Here is a tiny trained network, its code and every weight. The questions are about switching its units off for an input and a class, where a switched-off unit gives its printed mean instead of its output.

import numpy as np


def w(rows, s, z=0):
    codes = np.array(rows[::2]) - 128.0
    scale = np.full(codes.shape[1], s)
    scale[-1] = z or s
    return codes * scale


def norm(h):
    return h / np.sqrt((h * h).mean(-1, keepdims=True) + 1e-5)


def f(y):
    return y / 2 * (1 + np.tanh(0.7978845608 * (y + 0.044715 * y**3)))


def log_softmax(a):
    a = a - a.max(-1, keepdims=True)
    return a - np.log(np.exp(a).sum(-1, keepdims=True))


def net(x, mask):
    res = np.array(x, float).reshape(1, 7) / 4 @ E
    u = 0
    for l in range(3):
        y = f(norm(res) @ A[l][:, :-1].T + A[l][:, -1])
        res = res + np.where(mask[u : u + 11], y, B[l][:, -1]) @ B[l][:, :-1]
        u += 11
    return log_softmax(norm(res)[-1] @ U[:, :-1].T + U[:, -1])


A, B = {}, {}
E = w([
[165,79,143,131,124],'x0',
[27,233,130,122,8],'x1',
[163,209,214,119,194],'x2',
[128,104,67,80,194],'x3',
[38,123,186,129,135],'x4',
[90,199,129,223,152],'x5',
[202,129,92,166,119],'x6',
],0.0012)
A[0] = w([
[102,124,221,71,198,123],'0.n0',
[215,97,81,168,146,55],'0.n1',
[186,180,199,137,139,172],'0.n2',
[157,177,200,201,111,111],'0.n3',
[108,54,133,122,120,22],'0.n4',
[74,150,139,76,163,86],'0.n5',
[217,104,131,145,205,102],'0.n6',
[93,145,120,102,60,69],'0.n7',
[187,68,110,115,177,115],'0.n8',
[78,34,43,108,154,87],'0.n9',
[102,107,154,194,253,3],'0.n10',
],0.0034,0.00075)
B[0] = w([
[249,97,61,140,218,242],'0.n0',
[145,65,59,153,191,179],'0.n1',
[94,156,133,216,111,232],'0.n2',
[69,151,96,209,109,202],'0.n3',
[137,160,199,157,92,108],'0.n4',
[82,138,79,148,191,150],'0.n5',
[161,57,3,151,122,255],'0.n6',
[173,135,75,88,189,151],'0.n7',
[176,161,107,181,124,217],'0.n8',
[129,200,168,231,119,187],'0.n9',
[127,151,58,44,45,179],'0.n10',
],0.0022,0.00085)
A[1] = w([
[115,134,201,139,183,9],'1.n0',
[88,181,144,37,3,61],'1.n1',
[111,36,194,90,66,117],'1.n2',
[79,138,120,79,235,86],'1.n3',
[187,110,81,198,82,151],'1.n4',
[55,199,193,127,117,59],'1.n5',
[80,160,106,213,94,171],'1.n6',
[51,186,124,103,43,96],'1.n7',
[112,167,175,221,80,178],'1.n8',
[87,174,85,32,216,94],'1.n9',
[122,141,99,18,40,111],'1.n10',
],0.0033,0.0013)
B[1] = w([
[176,43,146,105,120,73],'1.n0',
[241,190,5,147,119,201],'1.n1',
[129,191,184,160,15,130],'1.n2',
[96,152,119,19,87,153],'1.n3',
[92,105,175,159,221,251],'1.n4',
[141,82,114,180,242,192],'1.n5',
[53,160,111,215,213,254],'1.n6',
[163,103,74,185,160,229],'1.n7',
[37,212,149,161,183,254],'1.n8',
[49,151,147,69,79,174],'1.n9',
[218,228,45,155,17,149],'1.n10',
],0.0023,0.00092)
A[2] = w([
[85,48,81,141,74,227],'2.n0',
[220,79,94,177,181,73],'2.n1',
[170,76,128,83,71,237],'2.n2',
[71,245,134,165,153,202],'2.n3',
[134,109,41,100,37,7],'2.n4',
[223,4,130,137,120,140],'2.n5',
[161,169,124,197,88,103],'2.n6',
[21,188,31,151,144,78],'2.n7',
[132,51,197,171,49,147],'2.n8',
[73,94,216,106,230,3],'2.n9',
[43,52,146,117,126,41],'2.n10',
],0.003,0.00068)
B[2] = w([
[138,199,164,155,192,148],'2.n0',
[136,68,50,83,196,206],'2.n1',
[131,147,144,221,144,147],'2.n2',
[89,77,195,182,184,253],'2.n3',
[191,181,114,175,132,110],'2.n4',
[127,116,152,153,212,209],'2.n5',
[115,198,81,121,154,153],'2.n6',
[105,107,245,176,181,233],'2.n7',
[97,183,250,133,120,119],'2.n8',
[251,132,38,67,13,160],'2.n9',
[96,195,97,131,62,112],'2.n10',
],0.0025,0.0014)
U = w([
[88,79,116,129,108,2],'0',
[200,187,56,147,38,127],'1',
[209,15,58,124,207,170],'2',
[111,109,177,120,58,55],'3',
[43,170,148,218,171,181],'4',
[83,148,103,10,125,145],'5',
[172,83,207,123,111,96],'6',
],0.013,0.009)

Each question gives the input, the list of numbers given to net, and the class t.
The units are the neurons (one row each of A and B). Each row of codes is followed by its name. A weight is (code - 128) times the scale printed after its matrix; where a second scale follows, it is the last column's (A, B and U).
mask holds one flag per neuron, layer by layer. A switched-off neuron (its flag False) gives its mean, the last column of its row in B, instead of its output. The means were averaged over made-up inputs and are rounded, as every weight is.
A unit's drop is (log p(t) with every unit on - log p(t) with that unit switched off) / (log p(t) with every unit on - log p(t) with every unit switched off).
The circuit of an input: a set's keep is (log p(t) with only the set's units on - log p(t) with every unit switched off) / (log p(t) with every unit on - log p(t) with every unit switched off). Starting from the 12 units with the biggest drops (on a tie, the unit counted first), units are removed one at a time, each time the one whose removal leaves the highest keep (on an exact tie, the one counted first), for as long as the keep stays at least 0.8.
circuit, biggest first: the units of the circuit, biggest drop first
top k neurons: the k neurons with the biggest drops, biggest first
k most important neurons of layer l: the k neurons of layer l with the biggest drops, biggest first
drop when u is switched off: that unit's drop, to one decimal
input [1,0,-7,1,6,-6,2], class 4: circuit, biggest first => 0.n9, 2.n0
input [-2,-3,-6,3,-1,6,-1], class 4: circuit, biggest first => 0.n0, 0.n9
input [6,5,7,-4,-4,-6,0], class 1: circuit, biggest first => 1.n1
input [2,3,5,-2,-7,-2,-8], class 5: 2 most important neurons of layer 1 => 1.n9, 1.n6
input [3,-1,5,3,5,7,-6], class 5: 3 most important neurons of layer 0 => 0.n0, 0.n9, 0.n10
input [2,-6,0,-5,5,4,-4], class 6: 2 most important neurons of layer 2 => 2.n9, 2.n8
input [-3,3,4,5,2,-4,8], class 5: top 2 neurons => 0.n10, 1.n9
input [8,-6,4,-4,3,7,-3], class 2: 2 most important neurons of layer 0 => 0.n0, 0.n9
input [1,-8,-2,-4,4,7,-6], class 2: top 2 neurons => 0.n0, 2.n9
input [4,-2,1,2,3,-8,-2], class 6: 2 most important neurons of layer 0 => 0.n4, 0.n7
input [6,4,-7,7,7,-3,5], class 4: top 2 neurons => 0.n9, 0.n10
input [3,-3,-2,-2,-1,-8,-5], class 6: top 2 neurons => 1.n2, 2.n8
input [3,4,7,5,6,2,-7], class 5: top 2 neurons => 0.n0, 2.n9
input [8,7,3,8,8,-5,5], class 1: circuit, biggest first => 1.n10
input [-1,8,-3,2,7,-7,2], class 1: top 2 neurons => 1.n1, 1.n10
input [6,7,-4,2,6,-3,0], class 1: 3 most important neurons of layer 0 => 0.n2, 0.n7, 0.n3
input [-7,-4,8,6,-3,4,-7], class 5: 2 most important neurons of layer 1 => 1.n9, 1.n3
input [-1,-5,-8,-5,6,-5,-5], class 3: drop when 0.n9 is switched off => -0.1
input [7,-5,-3,2,8,1,-8], class 3: drop when 1.n2 is switched off => 0.2
input [0,3,1,2,0,-6,-1], class 1: drop when 1.n10 is switched off => 0.1
input [-3,3,-2,1,2,-5,7], class 1: most important neuron of layer 1 => 1.n10
